[-16 -24  -6   0 -45 -41 -37   8 -28 -13   4  -6 -20 -25  -7 -33   4  -8
  25  -3 -16 -45   0  -3  28  30   2   2  25  64  13  56  -7  19 -15   8
  32] : 3
[-25 -18 -13  23 -29 -33  -5 -16  13 -25 -28  39  10  10  16   0   3 -40
  20  -6  -5  -3   0 -13  12 -39  -2 -12 -15 -26  22 -14   9  27  -2  43
   9] : 11
[-30 -13  -6 -13  -7 -16   2 -23 -14  -7  -5   6  -3   9  30  25 -11  -8
   5   1 -46   2   8 -11  17 -21 -31   0  21 -43  14  -5   4   8 -32 -14
  31] : 4
[-21 -19  -7  -6  26 -14  -5   9  16   4 -20 -55   3  -9  -3 -18  -2  17
 -27  24  -8 -13  16  23  18  18  20  25 -35  50 -17   9 -14  27  16  16
 -10] : 2
[-52   8  29 -85 -13  -7   7 -11 -26   9 -19  15  -7  15   8  38 -10 -22
  -6  -4 -47 -15   7  -7  14 -43  21  27   0 -59  35 -27   4   8  -1  -7
  12] : 3
[-48  13 -41  33  -5 -24 -10  -2  17  10  40 -97 -70  -1 -19  29  -5  51
 -45   0  -2 -14  -1   5  39   6 -72 -21  27   7 -45 -18  34 -24  55 -47
 -17] : 3
[  7   0  41 -29  10  -3 -10  -5  -8  -8 -16 -75 -29 -20 -33  26   3  35
 -11  16 -78 -34   4  19 -15 -42   7   0  -4 -68  11   8   2 -26  -2  17
 -12] : 1
[ -55  -31  -10   26   -9   10  -13   -4   27   -2    0 -114  -30   -7
  -16    2    0   63  -13   25  -15  -32   10   41   54    5  -14   33
   10   20   -7   33   -6   24  -11    7    5] : 12
[ 33 -19   7   9  -8   4 -24  -2   6  -4  46   0 -13  -1 -37   5   8  22
  15 -11  17 -32   2   3 -17 -23  14  -8 -48 -16  -8  -8   8  17 -13  25
   5] : 5
[ 10  -7  -9  44   5 -13 -13  -1  19 -25  29 -52 -19   5 -55  28  14  52
 -10 -22  37 -13  10   6  16 -22  -5  -6 -18  29  -1   5  20   5  -5  13
 -32] : 9
[  0  -1   6  16  -7  13 -16  -1  27  14  32 -35 -23  16 -18  -7  -2  31
  -9  18   1 -39  -5  14  12  16  -1  19  -7 -23 -60  21  -1  -2 -19   8
   6] : 11
[ 43 -12 -44   5  54  22  27 -11 -33  14 -11   6 -19  14  32  49 -25  87
 -30 -46  58 -25  16 -30  20  36 -16  22  18  68  15 -17  31 -22 -27 -22
  25] : 0
[ 30   8   0  -7  29  -9 -14  -5 -29   5  15 -16 -26 -14 -29  26  17  -5
 -15  10  21 -35  20   1  14 -19  24 -10 -14  26 -40   5  -7  16  -8  -8
 -33] : 6
[-29 -21 -11   3 -16 -17  -4 -51   6  -9 -21  44 -14  28  17   2  17   7
  33 -20 -29 -27 -12  17  12 -24   1  21  -8 -28  15 -12  18  26 -18  41
   4] : 10
[-20  -9  -3 -41  35  -6  19  13   8  -5   2 -35   1   6   6  10  36 -76
 -13  14  -5  54  13 -24  16 -90  -3 -18  10  28  18 -27 -25   9  24 -27
 -32] : 5
[ 65  -8 -20 -19  47  28 -10  -2 -11   7  20  17  28   8  36  -7 -12   9
   4  -2   8  13  -9 -11 -22  35  21 -28   3  29 -13 -14  12 -20   9 -22
   4] : 2
[-20 -59 -19  23 -15 -42  -7   4 -22  11  -6 -14 -36 -27  -4 -17  -1  24
  12   5 -36 -50  26  -1   2  25 -52   3 -12  25   1   7  13  32  -6   8
  59] : 2
[ 38 -14 -45  29  10  11  -1  25  -6 -16  41 -43 -41 -21 -14 -37  -7  49
  43   1  20   4 -18  11   7  15 -54  -7  -3  63 -37  19 -22  23  11  -4
 -11] : 9
[  0 -22 -34 -13  18 -18   9 -21  -5 -32 -42   1   7   6  17  16 -17  19
  -5 -13  11  26  -3  -5  21 -53  -4  11 -15 -23  24  -9  11  22   8  56
 -10] : 9
[  6 -25  14  21  27 -20  -3  21 -13  19  54 -43 -33 -22 -33  -7   3   8
  34  17 -39 -35   7  -7  -5   1 -69 -50  26  15 -22  24 -16 -10 -41 -59
  23] : 8
[ -16    6   27   74   -2   26  -27   -8   48    7    4  -28  -17   29
  -18   48   -3   29   -6   -9  -38  -40   11   12   -1  -15  -24  -18
  -10 -109  -46  -21    7   -7    7    9    5] : 11
[-64  11 -16   4   7  10  27 -25  -9  -1 -36  13  12  33  27  30 -18 -12
  -5   9 -20   1  34  10  28 -25 -18  25   2 -52  19 -24  -7  10 -24   9
  15] : 7
[ 32  -8  16 -32  38  29  20  24 -17  11  12  11 -16  24  37 -15  -1  40
 -18 -22 -30 -31  30 -27 -15  -2  23  29   8  43   9  12  -5 -37 -44 -15
  60] : 0
[-27 -55  37  36   6  -9  20  10  21  -4   8 -62 -31  11 -11 -15  53  70
  -3 -15 -27 -11  14  -7  27  34 -67  37  28   7  -6  16  17  19  -7   6
  28] : 9
[ -9 -53  19   9   2   1   0  14  12   4   5 -39  -5  -4 -18  18  -1  -7
  34  25 -74 -17   1   2 -10 -27 -37  -5  13 -82  20 -20  -8   9   9   8
  43] : 11
[-15  24  36 -52  47 -11  -4   6  -1 -17 -21  43  10  45   1   0  23  20
  14 -10 -12  19 -22   1   0 -17  44  18  16 -40  38   7  15  -7  -5  -5
 -24] : 10
[ 21 -33 -32  49  25   9  -6 -10  -8  31 -20 -76 -20   6 -30  38 -32  56
 -48   5 -26 -92  65  11   7  32   0  15 -13  -3 -10 -12  35 -33 -15  14
  22] : 6
[-37  -5  -3  -9   8 -12  -1 -26  -3 -35 -15  -8 -20   1   1  27  11  17
 -17   2 -12   1  17  17  22 -70   9  21 -31  -8  11 -14   8  34  -3  43
  -7] : 7
[-15  31  18  40  -9  10  13 -22   6  13  -8  -4  47 -10   7  27   0 -16
 -35  18   9  15  23  16  -1  39  11   1  -9 -38 -14  -8 -21   3 -29 -15
   0] : 7
[-27 -16  -2  11  18 -37  28 -40   5   1 -35  -9  -2   0 -14  43  -6  40
  -8  -8 -50  -3   2  23 -21 -38 -33  14 -24 -62  42 -35  -6   5  -5  27
  -1] : 10
[-70 -48  17  21 -49  -4 -10   0  28 -16  17 -64 -20  18 -23  28  17  36
 -27  16 -27 -10  18  27  24 -39 -12  67  13 -69   6  -9  43  25  33  41
  25] : 6
[ -5  22   2  -4  23 -27 -30 -16 -22 -19   7   3  -7   6 -41  33  12  25
  -7 -10  31 -15  31   9   2  -7  20  19 -41  17  22   1  -5  25 -24  22
 -35] : 4
[-46  -5  11   5   6   2 -28  -5  28 -23   3 -71   3  15 -19  23 -22  64
 -17  11  -8 -11  -1  41  42   6  12  31  -3  11 -17  25  17   4 -21 -15
 -10] : 7
[-27 -13 -19  14  -1 -20  16 -31  14  -9 -22 -19  17 -18 -20  64 -53  10
 -13 -15 -38 -14   1  15  -7 -41 -13 -35 -34 -29  23 -41  26  11   5  20
  -8] : 2
[-14 -11  16  30 -33   0 -27  -3  13  -3  20 -33 -31   6 -56  -9 -11  21
  27   7 -13 -36  -6  33   4  16 -44 -23  25  16 -26  47  23 -21 -30   6
  -5] : 7
[ 13   2 -20  54  -4   9  -3  18   7   0  25 -19  20 -66   9  -9  10 -61
  -8   7 -18   3  40  13 -20  10  37 -52 -42  41 -20 -32 -33  42  40   5
   7] : 12
[-36  -2  15 -60  15 -21  10 -30 -10  -2 -43  25 -11  19  11   9   8 -32
  19  -6 -54   6 -14 -18   9 -56 -23  -1   3 -85  35 -22   5   7  -7  16
   1] : 5
[-35 -24  33   7  -8  31  -3  37   6  25  17  17 -33  21  42 -22  16 -20
  28 -24 -50 -45  33 -35   8  23 -26 -36   8 -39  13 -22  46   1 -12 -52
  62] : 8
[ -8 -17   1  26   0 -33  11 -33   8 -33  -5  -5 -12   7   4  17  11  41
  -5 -18 -20  18 -12   8 -12 -44 -44   7  10 -12  25 -13   6 -18  13  46
   7] : 0
[-31 -38   0  11  -5   3  -9 -33  38   1   6 -51 -34   3 -33  17  18  48
   2 -20 -22 -43 -11  38  29   1   1  30 -13  -2  -5   0  29  33  10  46
 -13] : 10
[ -5 -10 -19  19 -33 -11   9   7 -19   8  13 -31 -44 -50 -33 -34  13  14
  18  12 -32 -54  11   2  13  73 -47  38  32  30 -26  15  27  35  -5  -4
  17] : 10
[ 66   5  15 -21 -26   6  14 -15 -14 -15 -20  45   6 -24  -6 -37  -2 -28
  40   5  11  10 -51  19 -31  26  21 -66  -9  50  31   8  20 -21  -9  21
 -41] : 7
[  5  30   9 -17   9   0  19 -18  17   4  -3  11   5  14   2   8  -6 -14
   0 -11 -33   0 -14 -14  -4  24  -7 -26   4 -23   6 -15  12 -28 -13  -9
 -18] : 4
[-11  24  19 -15   4  -1  22 -33  30  22 -33 -11   4  -5  -5  11   7 -33
 -14   4 -48   8   5 -15 -23   2 -34  16 -16 -70   2 -46 -14 -18   3  24
   2] : 0
[-60  17   8   8 -32  17 -21  36 -15 -17  29  -7 -15  38 -32 -21 -14   4
  52  26  -5 -15   6  26  25   5 -21  13  60  32   5  55  13  -7 -51 -47
   7] : 7
[-31 -24   0 -50  -8 -31   7 -38 -10   6 -40  28 -33  12  18   1  25 -14
  21 -17 -43  -9 -12 -12   6 -33 -26  38  15 -19   7   2  -2   2  -1  48
  19] : 1
[-67  28 -28  10   1   4  -4   0  21  -6 -13 -26 -11  25  20 -30  10  18
  13  10   2   8 -13  26  39  28   3  54  11  24 -26  22 -17  20  15  19
 -21] : 1
[-13  17  24 -53  44  51  19   1 -13  45 -38 -23  -9  28   5  -2  -9   2
 -33  28 -63 -26  39  -4 -21  13  10  45  20 -54   8 -16  25 -36 -34   4
  27] : 0
[-21 -12  13 -67  14 -29 -10  -3 -25  -1  -6   8  10   7  18  13 -11 -47
  11 -17 -43  -8  14 -31  21 -16  -8 -20  24 -44  21  -2 -15 -11  14  -2
  21] : 3
[-42 -12   3  13   5 -27 -14  -5   9  -7 -38 -36   7  10 -41  25 -29  38
  19   2 -13 -36  15  18  26  15 -17   7   0  -8  22   8   8   1 -21   7
  -8] : 12
[  6  -9 -22  28  -1 -55 -23  15 -21 -12 -15  23 -36  -9  -1 -19   6  33
   2  13 -19 -31   9 -14   6  19 -14  14  11  56 -14  22  20 -10 -25 -35
  54] : 7
[  5 -14  37 -34  37  22  62  21  24  29  34 -64 -57 -34  -5 -14  51  35
 -36 -12 -61   5  13 -22 -20  -4 -53  20  -2  39 -20 -21  -5  16   3 -31
   8] : 10
[  8 -14  -5  17  17 -62  10  22 -30  -7   3  -3 -56 -37 -52  32  -5  82
  -4 -14  17 -29 -20  -6   4   9 -41  13  16  45   3  17  18   6   0  -9
  26] : 0
[-63  -2 -12  18  14   2 -11  -1  12  -8 -14 -83 -50   9  -7 -13  -1  59
 -21  11 -22 -50  16  31  64  13 -26  60  26 -10 -21  44  -4   8   9  31
  -2] : 8
[  4   2  16  21   6 -26  -1  15  -5   8  39 -13  -8   9 -68   9   6  30
  21   7  21  -8   1  10 -13  40 -43   2  16  35   2  31 -17 -11 -32 -15
 -15] : 4
[ 13 -13  -1   4 -17 -30 -38 -24  10 -13   8  16 -14  12  -1   4  47  -2
   7 -24  -5  42   2 -35 -34 -34 -36   2  -2 -60  40 -24  22 -18   7   3
  29] : 9
[-37  17  10   2 -43  -6 -15 -21  48  10 -10 -35 -33  13  -5 -18  21  60
 -34   8 -17 -32 -14  -2  17  36   1  93  -4 -39  12  13  27 -19 -21   5
  33] : 8
[ -2 -24 -24 -26  -3  14  -3 -17  47  44 -59   5  -6   0  -5  40 -12 -13
  11 -23  -1   4 -25 -42  -8   4 -17  28  -6 -23  83 -37  21 -16 -10 -11
  39] : 8
[-26  -7 -34   4  29 -23 -15  -2  50   5 -27 -53 -28   7 -65  15 -23  68
  18   9 -13 -40 -25   6  34  31 -20  46  -3   8 -12  -4  16   1  14  21
  -3] : 12
[-46  11 -16  38   3   5  21  -3 -19  -1  -8 -66   7 -12  39   3   3  18
 -21  19  -7   3  37  12  35  11 -28  18  16  23 -14  23 -40  21 -34 -27
  -4] : 1
[ -8   9  64 -60   0 -10  11  25 -13  33  17 -18 -77  -4 -45   8  13  23
  23   4 -58 -51 -34 -17   3  12 -47 -37  22 -20 -25  -7  31 -15  -2 -66
  -9] : 3
[ 38   2  16 -24  -8  20  44   1 -22  14  26 -23  16 -28  22 -42  12   2
   4  17   7  24 -19 -10   1  89 -29 -18  18 -16 -19  -8  23   3 -11 -35
 -10] : 9
[ 15 -17  53 -59  13  23 -12   6  11  15   5 -64 -46  -6 -25  15  20  34
 -31  11 -86 -36 -14  12 -13  -5  31  35  24  -4  -8  -1  39 -31   7 -25
  12] : 11
[  2  10  -2 -46 -12   0  28  -8 -56 -11  26  -9  10 -14  25  -2 -20 -27
   1  -3   7 -17  10   2  30  33  -8 -42  26 -13   0  -1  16  -5  12 -23
 -24] : 2
[ -5  -2  28  16  10  -9 -11  -9   4 -10 -20  19  19  40  -6  44 -11  38
  32  -2 -34 -31   7  -7   1 -19  -1  -4   4 -70  28 -18  -1 -24 -40 -24
  24] : 12
[-34  23  22  -1  19  41  35  -4   8  -3   7 -86 -32  17   2  -7  28  50
 -26   7 -33 -20  16  13  28  15 -22  11   5   9  17 -18   6  -1  15   7
 -44] : 3
[ 30  -9   1  -3 -30  30  43   7  26  51  36 -50 -38 -28 -45   7  -4 -23
 -32   7 -16 -67  25 -20  -9  20  -3 -36 -33 -24  -5 -20  19 -34 -23  -3
  37] : 7
[-20  -5  10   7  -5 -23 -28  24 -25  15 -15 -17 -41  -1 -23 -11   9  -7
  14  17 -38 -63  24  -2  18  33 -10  11  26  -1 -10  25   4  -2 -16 -33
  28] : 11
[  3  18  19   3  27  -6   8  -8 -23 -17 -49  -8  23 -26   0   2 -10  24
  12  22 -15  32 -12  32 -17  27 -13 -25   2 -16  21 -16   1  11  20   8
 -49] : 12
[-29  16  45 -21  21 -23 -31 -12  10  18  51   2  -2  18 -30  37  15  54
 -21 -18  22 -11  15 -14   4  29 -12  12  -9 -45 -52  -3  28   4 -35 -42
  14] : 12
[-37  21  -3  -6   6 -22   6   5   1  36 -11 -36 -71   8 -53   0   8  37
 -12  23   9 -43 -27   3  35   8 -35   8  14 -28 -28  31  13  -1 -22 -23
 -11] : 5
[-14   6  -7  16  12 -13 -10  -4 -13  -5  16  -4   0   0 -25  37  -4  -8
   1  11  22 -15  25   6   8 -29  -7 -26 -31 -31 -15 -24  -1  31   7   0
 -24] : 2
[-39  13   1  43 -10 -14  -6 -13  33 -12  -2 -61 -13 -14 -17  23  -1  72
 -33  -5 -13 -16  11   9  23  20 -19  24  -5   8 -11  -1  20   7 -11 -12
   2] : 12
[-28  -9  -7  34 -11  -9 -31   0  38 -23 -10 -63 -22   8 -14 -42  20  12
  15   4 -15 -13 -18  27  37  22 -14  11   8  14 -12  29 -10   5  38  29
 -26] : 5
[-17  -7  -4  57 -14 -42 -30  -2 -14 -43  22 -16 -35 -21 -25  19  43  39
 -11  -9  50  12 -18  32  23 -37  15 -11   5  11  15  40  -2  40  38  39
 -27] : 6
[ 11 -40  26 -56  12 -36   5 -12  11  -6  29 -27 -25 -25 -18  -2  38 -37
 -11  -4 -38  -2  -1 -15  -5 -55   1  -1 -11 -22  -5 -11 -12  -1  32  54
  22] : 0
[-20 -36 -12  26  -5  23  -2   2  35   0  22 -81   0   9  -9 -17   3  40
  -5   2   7  -8  21  23  22  29 -30  35  10  27  -7  19   4  14  -6  11
  -6] : 10
[-11 -18  12 -58  26 -40   8 -20   7  12 -32 -37 -34 -13 -20  33 -26  -3
 -10 -13 -67 -30  -4 -16  11 -51 -47 -16 -27 -83 -17 -23 -10 -11  11   5
   3] : 5
[ 14  -3   6  -6  27  22  52   6  11   8 -15 -19 -44   5   5 -30  24  29
  -5  15 -50 -11  -3  10 -12  -1 -22  21  -4  35   3  -9 -23 -23   7  19
  10] : 7
[-33 -27  -9  -7  -1   4 -24  -6  43 -16  -6 -64 -24  19 -16 -13 -12  34
   0   3 -30 -23   8  16  36   0 -24  48   7  47 -29  26  12  -7  -9  18
  10] : 7
[ 27  39 -13   8  66 -15  14  10 -23  17 -39 -53 -48 -26 -33  14 -25  65
 -30  10 -15  -8 -33  40 -20  19 -10 -64  -8  45  10   2  -9 -38  49  -9
 -72] : 3
[ -18    9   12   19   16   -4   -7    7   45  -10   15 -102   -9  -10
  -60   21  -12   97  -26   17    2  -17  -15   45   22   21    9   37
  -14    0  -19   25  -19   -4   11   13  -27] : 12
[-13  -4   6 -34 -35  17  26  26  -5  22  25 -46 -18   6  12 -18   8   2
 -25  20 -36 -22  18 -25  12  27 -11  44  39 -19  21  -4   2 -31   7 -29
  51] : 3
[-44 -16  33 -28 -23  -6   1  23 -28  10  20 -16 -28 -24 -14 -20  15 -32
  22  44  -2 -15  12   3  28 -12 -32  11  13 -53 -33  25 -10  59 -24  11
  22] : 0
